Every row comes from one small tree of marks. The marks that hang from a mark follow it in brackets, in alphabetical order. Every link used is in the known rows. Which tree was each row made from?
Each row is shifted at random along 3 fixed directions that mean nothing.
Known rows:
zogor[napo rimi[fezif[lolan] zilupo]]: [ -44   -3 -350  -28  231  -64 -172  242 -101 -162  -23  138    7   78
   68 -227    4   30   76  239  116 -163 -253 -305  -61  243  259 -295
 -170  231  121  169  -14  229 -200   96   66 -217  -34 -149  220  -27
  176  -96   84   33  173]
bivad[siso[petib[lolan]]]: [ -82 -233  -67 -129  463  -88 -183  170  355  -69  -71  603 -219  365
  371 -688   47 -111  680 -173  220   10 -178  264 -481  420  641 -768
 -244  -39  307 -106  540  -88 -464  320   41 -128 -140  -72  469   36
  610 -278  -38  -92   47]
resif[petib[lolan[bivad[fezif siso[rimi]]]]]: [ -57 -238 -194 -239   15 -124  -58 -281  -64  180 -184 -139 -181  158
   55  213 -101  -28   25  -50   86   -2   50  -81  109  144   32 -317
   45  208   97 -118  -42   77  -75  -12 -173   15  -15   17  239  -45
  146  208  130  308 -258]
siso[bivad lolan[resif] petib rimi[fezif[napo] zilupo]]: [ -32   95 -520 -465  329 -146  274   48  285  -47 -244  161  110   86
 -131  162   52  193 -359 -154   45  301 -262  124  276    6   99  -64
  251  147 -337 -110  -24  432  -93   -8  -10  -57 -210  147 -119   71
   -3   -7  434  148  343]
resif[petib[lolan[bivad]]]: [ -36 -225 -316 -253  395 -199  170  -14  129   95 -156  160 -176  192
   68 -140   81  -62  301 -114  177   64  -90  280  -57  220  477 -391
  -73  -59   48  -55  419 -206 -180  -25 -135  -95  -83  -62  145   76
  297   -7  112  109   72]
zilupo[fezif[lolan] rimi[bivad]]: [  14   -1 -325  -40  119  103  -80   78   51 -274   45   81  134   21
  -53  -65  -28  -17   12  144  112  -80 -194 -115  -10  112  162 -124
  -55  140  -11  213  112   99  -92   45  128  -98 -116  -40   32  178
  157   72  -53  101  174]
zogor[napo[fezif zilupo] resif[petib[lolan[bivad]]] rimi]: [ 169 -205 -736 -373  499 -163  126  199  338 -260 -381   77  -87  202
   16  207  233  113 -270   92  312  353  126   66   10  436  -72 -283
 -332 -158 -236  186   12  334 -288  -21  -49 -286  112   -1   74   -2
  174  -37  266  274  454]
fezif[bivad lolan napo]: [-110  -13 -183 -132 -100   44   86 -129 -182   67   -8 -190 -118   67
  -46  150  109   -1 -150  108   56 -201  -99  -30   38   31  182    8
   38  208   66  -40 -125   66  -58 -117 -197   65  -88   19    5   27
   65  351   71  175   60]
siso[bivad[fezif[rimi[zilupo]]] lolan[petib resif]]: [ 186   56  -63   40   42  152 -274  399  335 -263   80    7  470  194
  -15  334   54   84 -613   89  -77  255  -87 -513  -41   64 -492  215
  -83  253 -179  226 -595  734 -212  107  127 -102  -16  211   91    2
 -276  254  -21  118  287]
lolan[bivad[fezif[napo[rimi[zilupo]]]] resif[petib]]: [  46 -244 -431 -170  444  -79 -108  127   30   23  -90 -179  -11  307
  214  246  175   63 -281  209  113  -24 -229 -349   38  215   89 -421
 -134  215   67  183 -388  211 -225   -5  -47 -330   53  -25  271 -157
  146   33  112  199   89]
petib[lolan[bivad] resif]: [ 113 -129   45  100 -366  190 -165 -102  -16  243  -54 -409  118   61
   44  347   40   14 -206    3 -134  -60  125 -260   76   40 -225  185
  -96  241  205   -8 -185  137  143  -64 -114    5  155  102  185  -62
 -143  362  -54  295 -189]
siso[lolan[bivad] petib[resif]]: [ -26 -251 -195 -207  289  -29   -4   85  205  209 -153  248 -129  247
  386 -343  113    0  375  -58   28  -25 -232  240 -121  275  561 -534
 -101  118  293 -151  405 -111 -282  155  -33 -136  -94   40  371  -67
  426  -70  180   75  -23]
petib[lolan[bivad[fezif[rimi[zilupo]]]] resif]: [ 104  -77 -202   37 -131   51 -268    7  -84  111 -104 -356  206  156
   67  240  -84   68 -246  156  -40  -57  -16 -463  165  105 -116   12
  -47  330  161  110 -308  309   57  -52  -88  -73   79   75  108  -34
 -116  334   72  285  -46]
zogor[napo[fezif rimi]]: [ 146   63 -325  -51   13   84   40   21   94 -245  -72 -168   94 -138
 -209  444   67  104 -534  217  128  254  183 -217  135   46 -465  280
 -143 -100 -313  203 -396  487   15 -102   19  -55   86    5 -127   73
 -161  118  109  201  363]
petib[lolan[bivad[fezif[napo rimi[zilupo]] siso]] resif]: [ -74 -211 -533 -325  441 -208  -58 -145  135   -6 -240  133  -91  307
  165  -14   63  123   -7   54  314  -30 -142   14    9  373  347 -461
  -98   91  107  -52  -10  237 -203  -46 -260 -100   -4  -52  112   54
  224   63  178  130  154]
zogor[resif[petib] rimi]: [ -57  -95 -426 -396  282 -195  281  -66   41  -57 -349  107 -121  -27
  -49   69  150  166  -18 -115  100   93   68  130  264   -7  103 -164
  -30  -60 -214  107  142 -201  -66  137  -63  -92  152    9  -87 -160
  172 -167  294   -4  -31]
bivad[fezif[rimi] siso[petib[lolan resif]]]: [  68 -132  -17  -40 -356   35 -304 -279 -100  279 -239 -175   45  124
   55  120  -99   61  -69  -76    1  -27  180 -364   97   10 -173  -84
  -23  397  207  -19 -232  183   -6  201  -95   71  104  121  264 -121
  116  290   95  255 -320]
fezif[bivad lolan[resif] napo rimi]: [-174 -118 -374 -230  245   65   58  117   94 -153  -29   57  -94  166
   41   56  260   95 -164  162  211 -167 -212  -18  -55  215  381 -219
 -139  200   35  130  -90   53 -271  -11 -151  -70  -67    3   10  -28
  286  195  117  100  233]
zogor[resif rimi[zilupo]]: [ -31   31 -311 -180  175  -88   52   88   -1 -148 -205   14   64  -15
   33   30   55  164 -127  -23  -11    3  -31  -93  227   19  -24  -46
  -11    0 -109   94  -31   43   35   80   29 -131  141   19  -85 -164
  -25 -139  198  -30    6]
siso[petib rimi[bivad[fezif[napo[resif zilupo]]]]]: [  97 -136 -167  -67  -28  112 -311   66  -37  143  -68 -396 -136  316
  319   47   61  -14 -127  223  -60 -120 -233 -427  -64  141   20 -428
  -83  481  323   15 -424  361 -204  122   69 -253   52  169  416 -239
  264  164  116  371  -30]
zogor[rimi[fezif[bivad lolan napo[zilupo]]]]: [-120   -9 -541 -258  314  -89  117   42  -14 -230 -143   18 -144   97
  -29    5   79   59 -118  214  221  -79 -174  -20  118  202  286 -199
  -13  140  -77   84   -9  203 -157  -64  -79  -94 -130   -4  -39   41
  204  106  268  146  345]
zogor[resif rimi[zilupo[fezif[lolan[bivad petib]] siso]]]: [  73 -220 -244    1 -105 -129 -146 -126 -127  180 -231 -188  257   20
   -6  218    6    0 -302  -52   67 -154   59 -256  166   12 -299  -83
   30  314   90  -51 -193   52   67  136   22 -100  124  -25  254 -138
   10  183   44  178 -272]
lolan[bivad[fezif[napo]] petib resif]: [ 160 -263  -92   90  471  162 -152  504  508 -338  136   44  226  342
  187  257  402   59 -388  307  208  147 -122 -211 -439  358 -279 -270
 -408   93  -56  268 -498  540 -557  103   67 -197  112   74  360   -2
   26  -24 -190   32  394]
resif[petib[lolan[bivad[fezif[napo[zilupo] rimi] siso]]]]: [ 185  -52 -325 -175  -72  -47 -162 -222   69  -11 -112 -276   12  262
 -124  618   64    2 -579   23  161  230  199 -322  136  133 -448   78
    3  189 -161   49 -572  543  -31 -176 -198   -5   35  178   72   58
 -159  504   48  401  122]
zogor[napo[fezif[lolan rimi]]]: [ -95 -119 -328 -104  172  -99 -135   74 -176   20  -71  161 -181   66
   89 -293  -18  -19  152  274  257 -219 -158  -65 -161  275  437 -425
 -232  150  263   87   89    1 -262   35  -53 -140 -114 -192  155   19
  412   45  146  133  154]
resif[petib[lolan[bivad[siso]]]]: [  89 -179  154   32 -644  -16 -167 -563 -399  598  -77 -583  -45   38
  -84  601  -77 -102 -283 -201 -175 -110  276 -331  246 -175 -422  230
  162  370  231 -187 -346  -18  340 -155 -263  111  142   83  279 -145
 -206  610  -88  436 -606]
napo[fezif[rimi[bivad zilupo]] resif[petib]]: [ 114 -119 -287 -109  -52 -106 -147 -145 -275  298 -179 -453   43  159
   57  233 -113   -7 -222  101  -91  -64 -130 -458  199 -127  -46  -67
   47  349  212  188 -330    3  129  -24  -73 -236  129  -26  171 -158
  105  264   99  296  -67]
rimi[bivad[fezif[lolan[resif[petib]]]] zilupo[siso]]: [ 196  -71 -286 -130  151  -12   31   54  291 -153 -174  -78  359  197
  -99  430  -18   61 -434 -119   61  356  -31 -291   48   55 -368  152
   60  102 -352  202 -324  337 -101   -1   32  -83   60  -15   56   89
 -127   86  -24   60  231]
resif[petib[lolan[bivad[fezif siso[rimi[zilupo]]]]]]: [ 136 -135   63   85 -244   96 -525    2  -63  133   54 -353   83  349
  196  311 -145 -108 -193   54 -158  -22  -24 -645  -49  147 -335 -184
  -43  443  281   45 -493  437  -56   64  -10 -116   41  108  490 -115
  -82  384 -151  378 -278]
bivad[siso[lolan petib[resif] rimi[fezif zilupo]]]: [  27   38 -162 -239 -246  -49  -96 -331  -91  316 -307  -49  117   55
    1  140 -228  109 -136 -266 -156  131  -34 -170  362 -100 -153   75
  269  362   -5 -202  -56  219  206  132  -17    4  -16  140  155 -132
  -10  116  296  192 -221]
zogor[napo[fezif[rimi] zilupo]]: [  76  -25 -450 -174  182 -236   37  -74  -83   -6 -189   16 -104    8
 -112   67  -11   56 -255  138  271  153   72   27  122  167  -40  -87
  -51  -62 -128   12  -92  206   -8 -144  -43 -123  -57  -51 -161   28
   92   62  241  201  315]
siso[bivad[fezif[napo]] rimi[zilupo]]: [  -7   78 -266 -153  282  -41 -101  241  190 -250   59   -6   22  227
   93   47   19   69 -255  210   27   62 -268 -229  -24  147   16 -265
   15  123  -41   60 -364  583 -253    8   26  -99 -150   81  -12   84
  -60   57   93  128  303]
fezif[bivad lolan[petib resif] napo]: [-154 -179 -533 -432  534 -178  532  -58  183 -111 -270  227  -41   81
 -184  115  345  144 -173 -114  382  120 -101  477   45  147  311  -67
  -39  -74 -355  -58  199  -58 -253  -72 -211  -14  -61  -21 -169   46
  223   15  292  -11  392]
bivad[fezif[lolan rimi[zilupo]] siso[petib[resif]]]: [ -28 -109 -180 -104  -54  -57 -320 -124 -181  210 -231   36   36  287
  263 -215 -151   27  123  -26   14 -133 -127 -330   58   98  216 -350
    9  420  317   -3 -118   75 -141  212  -43 -110  -24   -3  310 -147
  286  127  177   92 -233]
rimi[fezif[bivad[siso] napo[resif[petib[lolan]]]] zilupo]: [-144 -269 -546 -471  321 -341  125 -428 -134  337 -408  -17 -284  315
   58  -54   -9   -4  165 -165  209 -111 -168   80   71  151  504 -444
   88  213  149 -155  164 -136  -53    8 -356 -151   -1 -144  218  -49
  385   61  194  138  -48]
napo[resif rimi[bivad[fezif]] zilupo[siso] zogor]: [  63  -91 -378  -64  286  179  -31   32  491 -391 -180 -140   37  151
  152  389   48  -30 -360  174  212  232  -14 -265   31  223 -215   20
 -215 -124 -147  226 -283  536 -217   -6   34 -270  179    1   66    8
  129   21   64  136  409]
zilupo[fezif rimi siso[bivad lolan petib]]: [ 262  129 -251 -119  -39  105  -93   78  653 -363    1  263  368   26
 -236  275   49   14 -472 -193   40  501  109  -81   54  -19 -507  172
  131  -26 -451   44 -154  647  -91  196  217   88 -189  239  -76  334
 -143  192  -67  132  322]

Which tree is each row?
[  60  111  -94  118  115  159 -332  361   65 -211  146   65  189  270
  115 -138  -22  -53  -68  233    2 -106 -317 -402 -277  186   94 -134
 -166  270  158  225 -253  390 -238   82   96 -186  -92  -47  273   99
   44   36 -119   -9  303]  rimi[fezif[lolan napo] zilupo]
[-124 -243   13  -26  -74  -17 -207 -200 -170  165   12 -237 -180  102
  254  157 -106  -22  -14  174   -6 -231  -46 -200   48  135  -23 -371
   40  273  312 -132 -261  123  -67  -33 -107    2    8  -10  292 -143
  100  159   24  231 -381]  lolan[bivad[fezif siso[rimi]]]
[  -7 -246  -84  -79  -24  110 -106  -87  132  163 -125    6  -32  278
  323   -1  110  -20   93  -86   -9  -29  -40    0  -73  178  145 -259
 -103  220  286  -79    2   27 -195   86 -107  -70   38   33  402  -81
  246  164   35  118 -190]  fezif[lolan[bivad[siso[petib[resif]]]]]
[ 123 -271   84   32 -129  118 -170  -72  151  139   21 -255   81  239
  144  553  178  -10 -397  -67  -87  104  126 -288  -41   56 -461   24
  -84  190   78   82 -484  149  -49  -22  -93  -98  200   66  350 -166
 -105  237 -213  171 -252]  lolan[bivad[siso] resif[petib]]
[  -2 -188  -26 -183  107  -38  -66 -159  195  134 -182  354    7  146
  139 -111   58   37  125 -253   90   86   14  160 -117  176   56 -117
 -134   36   67 -167  184   16 -127  214  -70  -36   61   39  264  -95
  200  -49   50  -35  -57]  bivad[siso[lolan[petib[resif]]]]
[-115 -332  -29 -215  -56 -140  -82 -270  -83  553 -159   19 -200   42
  234 -158  -46   -4  266 -257  -23 -201 -230   47   55   76  400 -525
  149  392  355 -352  305 -270    8  211   14  -36  -75   24  423 -269
  484   39  182  274 -449]  zilupo[siso[lolan[resif] petib rimi[bivad]]]
[ -86 -150 -362 -207  373  -74   65 -192  120    2 -122   60 -322  272
  266   63  195  -66   -7   10  271   19 -195   61   10  224  318 -378
 -119    4  154  -39   34  238 -257  -18  -95 -249  -10   28  269 -100
  409   99  163  236  201]  fezif[napo[rimi[bivad[siso[petib]]] zilupo zogor]]
[  41 -105 -382 -270   47 -221  208 -318   76  114 -418  -20  175  113
 -199  229  -62   74 -261 -325  157  271  143  177  217    5 -169   66
  294   62 -282 -174   82  115   93  -37 -119   55  -76   31  -60   89
  -35  101  152  115   18]  rimi[zilupo[fezif[bivad[siso[petib[lolan[resif]]]]]]]
[  51  -93 -111  -61  -33   91  -88  -65  157    4   52 -212    4  161
   49  419  142   39 -369  100   12   91  -37 -207   45   37 -311 -124
   43  304    8  -14 -465  485 -125    5  -49   23   15  163  297  -12
  -15  251    7  278   -8]  lolan[bivad[siso[petib rimi[fezif[napo]]]]]
[  96  -53 -278 -170   70 -106 -221  -99  257  -27  -69  188    7   78
   30   22 -142  -56 -195 -113   82  187  -17  -54   57  157  -85 -162
   50  -42  -13 -126   25  315   39   37   93  -92 -213   52  -21  122
  112  170  104  249  149]  napo[fezif zilupo[rimi siso[bivad lolan]]]
[ 141   26 -175    5  103  -22 -129  187   73  -57   -5  -72  189  178
   74  -85  -89  -21  -43   51  -54  111 -243 -196   10   23  -30 -222
  126  257   22   71  -58  285  -85  134  224 -133 -126   99  203   42
   70    9   -1  167  131]  siso[petib rimi[bivad zilupo[fezif]]]
[ 131 -275 -590 -285  386 -148    3 -122  504  -23 -260  278   41  203
  -38  -36  255   65  -14 -162  391  197  -16  219  -55  293  184 -489
 -108   20  -99  -72  282  149 -207  218   -2  -81  -69   46  147  207
  381    2   63  198  225]  zilupo[fezif[napo] rimi siso[petib[lolan[bivad] resif]]]
[  45 -147 -146  -42  -65  -52 -258 -216   10  122   28  110   39  -29
   15  -78 -125  -68   82  -43   77 -150 -137 -129  -15  103   97 -283
   78  211  159  -86  175   13   66  157  105  -17 -120  -31  219   83
  231  101 -128  190 -150]  zilupo[fezif rimi[bivad] siso[lolan]]
[ 102  -72 -231  -67   16   66  -98  155  496 -191 -107  175  300  136
  -63  125   67   14 -359  -87  131  231   32 -125  -62   55 -202  -72
   22  166 -149  107 -201  338 -243  204  120   -2 -129   70   73  172
  114  142  -11   74  171]  zilupo[fezif[lolan[resif] rimi] siso[bivad petib]]
[-120 -236 -244 -165  261 -141  -56 -250 -107  -10  -20   67 -180   68
  158  -64  -42   40  187   84  162 -163 -156  -58   46  158  256 -453
    1  106  147    7   63  -16  -90   28  -63  -49   -8  -93  139  -30
  270  -19   10  100 -169]  zilupo[rimi[bivad[fezif siso]]]
